Below is a small trained network, with its code and all its weights. Each question gives an input and a class and asks what happens when units are switched off, that is, made to give their printed mean instead of their output.

import numpy as np


def w(rows, s, z=0):
    codes = np.array(rows[::2]) - 128.0
    scale = np.full(codes.shape[1], s)
    scale[-1] = z or s
    return codes * scale


def f(y):
    return np.maximum(y, 0)


def log_softmax(a):
    a = a - a.max(-1, keepdims=True)
    return a - np.log(np.exp(a).sum(-1, keepdims=True))


def net(x, mask):
    res = np.array(x, float).reshape(1, 8) / 4 @ E
    y = f(res @ A[0][:, :-1].T + A[0][:, -1])
    res = res + np.where(mask, y, B[0][:, -1]) @ B[0][:, :-1]
    return log_softmax(res[-1] @ U[:, :-1].T + U[:, -1])


A, B = {}, {}
E = w([
[173,141,112,156,150,133,144,126,129,121,147],'x0',
[106,145,103,132,115,136,103,118,75,90,76],'x1',
[103,159,165,179,162,136,164,156,201,145,192],'x2',
[86,165,115,137,102,138,105,149,146,45,111],'x3',
[104,144,93,159,203,160,161,96,116,162,140],'x4',
[198,193,174,80,115,49,176,194,158,91,142],'x5',
[155,117,196,115,92,70,186,167,150,81,206],'x6',
[247,61,83,88,193,102,142,121,98,166,152],'x7',
],0.013)
A[0] = w([
[168,106,123,141,147,57,240,150,196,194,185,104],'N1',
[61,101,75,149,136,232,68,2,76,149,98,122],'N2',
[205,96,121,79,153,62,107,96,67,149,132,255],'N3',
[68,183,146,144,70,74,85,157,139,60,138,197],'N4',
[66,192,144,134,83,94,150,180,194,87,148,212],'N5',
[193,114,98,51,108,86,118,92,120,117,95,159],'N6',
],0.0091,0.00095)
B[0] = w([
[188,197,164,153,254,153,140,136,179,111,145,217],'N1',
[61,101,83,163,161,137,84,105,113,207,118,252],'N2',
[181,114,71,104,129,99,153,178,72,128,178,204],'N3',
[129,158,94,74,53,115,130,83,158,148,57,187],'N4',
[15,136,136,75,81,104,125,111,208,90,144,190],'N5',
[161,60,100,131,72,99,114,145,113,149,134,185],'N6',
],0.011,0.023)
U = w([
[74,172,169,53,8,114,154,110,194,78,85,141],'0',
[21,69,74,229,139,254,93,58,97,230,96,244],'1',
[231,57,116,41,84,65,182,168,25,139,139,93],'2',
[184,176,239,138,191,140,177,143,196,151,241,20],'3',
],0.0085,0.0011)

Each question gives the input, the list of numbers given to net, and the class t.
The units are the neurons (one row each of A and B). Each row of codes is followed by its name. A weight is (code - 128) times the scale printed after its matrix; where a second scale follows, it is the last column's (A, B and U).
mask holds one flag per neuron, in row order. A switched-off neuron (its flag False) gives its mean, the last column of its row in B, instead of its output. The means were averaged over made-up inputs and are rounded, as every weight is.
A unit's drop is (log p(t) with every unit on - log p(t) with that unit switched off) / (log p(t) with every unit on - log p(t) with every unit switched off).
unit that matters most: the unit with the biggest drop
top k neurons: the k neurons with the biggest drops, biggest first
drop when u is switched off: that unit's drop, to one decimal
input [-3,4,-4,-1,6,2,8,-1], class 0: unit that matters most => N3
input [-2,0,-5,-8,1,5,-1,-6], class 2: top 2 neurons => (N2 N5)
input [6,3,-3,-4,3,-7,6,5], class 2: top 2 neurons => (N3 N5)
input [-6,-5,1,3,4,5,-6,1], class 3: top 3 neurons => (N2 N4 N5)
input [-4,-5,3,6,-4,3,5,3], class 0: top 2 neurons => (N5 N4)
input [-4,7,7,-4,-2,1,-2,2], class 3: top 2 neurons => (N2 N4)
input [5,3,-2,5,-6,-4,-1,-5], class 0: top 4 neurons => (N4 N5 N1 N6)
input [-2,0,2,-6,8,5,-7,6], class 3: top 2 neurons => (N1 N4)
input [3,6,0,7,-7,4,-7,4], class 2: top 2 neurons => (N5 N6)
input [-2,-3,-4,-3,0,8,6,0], class 3: drop when N1 is switched off => 4.1
input [-2,-6,3,-4,-2,0,-4,6], class 3: drop when N1 is switched off => 1.6
input [4,-7,-4,3,-3,4,5,4], class 3: drop when N1 is switched off => 4.3
input [-4,-1,2,8,-8,1,-8,7], class 2: drop when N6 is switched off => 0.0
input [0,-7,-4,-6,3,-5,8,-6], class 3: unit that matters most => N2
